Here is a tiny trained network, its code and every weight. The questions are about switching its units off for an input and a target symbol, where a switched-off unit gives its printed mean instead of its output.

import numpy as np


def w(rows, s, z=0):
    codes = np.array(rows[::2]) - 128.0
    scale = np.full(codes.shape[1], s)
    scale[-1] = z or s
    return codes * scale


def f(y):
    return np.maximum(y, 0)


def softmax(a):
    e = np.exp(a - a.max(-1, keepdims=True))
    return e / e.sum(-1, keepdims=True)


def log_softmax(a):
    a = a - a.max(-1, keepdims=True)
    return a - np.log(np.exp(a).sum(-1, keepdims=True))


def net(x, mask):
    ids = ['αεμπφω'.index(c) for c in x.split()]
    T = len(ids)
    res = E[ids] + P[:T]
    q, k, v = (res @ M[0].T for M in (Q, K, V))
    z = softmax(np.where(np.tri(T) > 0, q @ k.T / 4**0.5, -1e9)) @ v
    res = res + np.where(mask[0], z, O[0][:, -1]) @ O[0][:, :-1]
    y = f(res @ A[0][:, :-1].T + A[0][:, -1])
    res = res + np.where(mask[1:9], y, B[0][:, -1]) @ B[0][:, :-1]
    return log_softmax(res[-1] @ U[:, :-1].T + U[:, -1])


Q, K, V, O, A, B = {}, {}, {}, {}, {}, {}
E = w([
[144,19,227,124],'α',
[73,5,25,181],'ε',
[24,80,100,113],'μ',
[46,195,97,197],'π',
[72,137,154,152],'φ',
[167,35,151,85],'ω',
],0.013)
P = w([
[115,158,162,7],'0',
[88,70,142,173],'1',
[110,121,109,84],'2',
[143,217,149,116],'3',
[134,115,146,163],'4',
[103,112,97,63],'5',
],0.014)
Q[0] = w([
[91,98,98,56],'h0',
[8,117,161,60],'h0',
[86,41,155,161],'h0',
[48,86,82,161],'h0',
],0.013)
K[0] = w([
[116,128,185,2],'h0',
[71,213,212,23],'h0',
[53,83,128,135],'h0',
[90,142,65,79],'h0',
],0.012)
V[0] = w([
[180,164,199,135],'h0',
[104,140,222,95],'h0',
[132,185,87,61],'h0',
[122,6,120,89],'h0',
],0.014)
O[0] = w([
[178,51,194,202,100],'h0',
[128,130,251,181,254],'h0',
[164,211,145,45,186],'h0',
[75,249,38,228,176],'h0',
],0.011,0.0092)
A[0] = w([
[251,167,112,153,106],'n0',
[139,59,115,154,64],'n1',
[128,151,37,72,140],'n2',
[179,128,69,32,181],'n3',
[80,25,69,94,176],'n4',
[156,153,154,66,252],'n5',
[82,152,92,127,193],'n6',
[148,135,102,52,139],'n7',
],0.015,0.0033)
B[0] = w([
[254,64,80,169,135],'n0',
[92,151,57,47,142],'n1',
[39,203,221,199,191],'n2',
[121,37,79,252,181],'n3',
[141,188,220,98,158],'n4',
[112,118,76,56,255],'n5',
[241,57,96,71,232],'n6',
[164,132,30,198,186],'n7',
],0.0098,0.012)
U = w([
[114,136,171,160,115],'α',
[92,163,113,153,60],'ε',
[102,218,105,96,33],'μ',
[117,126,99,137,255],'π',
[90,164,173,93,202],'φ',
[254,199,130,142,145],'ω',
],0.008,0.0026)

Each question gives the input, a string of symbols that net reads in full, and the target symbol t.
The units are the heads (4 rows each of Q, K, V and O) and the neurons (one row each of A and B). Each row of codes is followed by its name. A weight is (code - 128) times the scale printed after its matrix; where a second scale follows, it is the last column's (O, A, B and U).
mask holds one flag per unit, heads first, then neurons. A switched-off unit (its flag False) gives its mean, the last column of its rows in O or B, instead of its output. The means were averaged over made-up inputs and are rounded, as every weight is.
A unit's drop is (log p(t) with every unit on - log p(t) with that unit switched off) / (log p(t) with every unit on - log p(t) with every unit switched off).
The circuit of an input: a set's keep is (log p(t) with only the set's units on - log p(t) with every unit switched off) / (log p(t) with every unit on - log p(t) with every unit switched off). Starting from all 9 units, units are removed one at a time, each time the one whose removal leaves the highest keep (on an exact tie, the one counted first), for as long as the keep stays at least 0.8.
units of the circuit, in order: the units of the circuit, biggest drop first
top k neurons: the k neurons with the biggest drops, biggest first
drop of u: that unit's drop, to one decimal
input ω π ω α ω π, target ω: units of the circuit, in order	[n6 h0]
input π φ ω, target π: units of the circuit, in order	[h0 n3 n5]
input φ ω φ α, target α: units of the circuit, in order	[h0 n5]
input ε π π μ α, target φ: units of the circuit, in order	[n4 h0 n7 n3]
input α π ω, target α: top 2 neurons	[n6 n5]
input φ π μ, target φ: top 3 neurons	[n7 n3 n6]
input μ ω π α π ε, target μ: top neuron	[n2]
input π π ω α ε, target φ: top 4 neurons	[n4 n2 n7 n3]
input α φ π φ ε μ, target α: top 2 neurons	[n5 n7]
input π π π, target π: units of the circuit, in order	[h0 n3 n7 n5]
input μ ω ω π, target π: top 3 neurons	[n3 n5 n7]
input π ε π ω ω, target μ: top 2 neurons	[n2 n4]
input α π α, target α: top 2 neurons	[n5 n6]
input μ π μ, target μ: top 2 neurons	[n2 n3]
input ε μ π φ, target φ: top 2 neurons	[n6 n3]
input φ π φ μ ω, target φ: top neuron	[n4]
input π ω π μ π φ, target π: top 3 neurons	[n3 n7 n5]
input α μ μ π π ω, target α: top 3 neurons	[n5 n6 n7]
input π π ε ω π ω, target π: top 3 neurons	[n3 n5 n7]
input μ ω π π μ, target μ: top neuron	[n3]
input φ ε π π α, target μ: drop of n7	0.0
input μ φ φ φ μ φ, target μ: drop of n2	0.2
input ε μ π π π ω, target ε: drop of n3	0.2
input π φ φ, target π: drop of h0	1.3
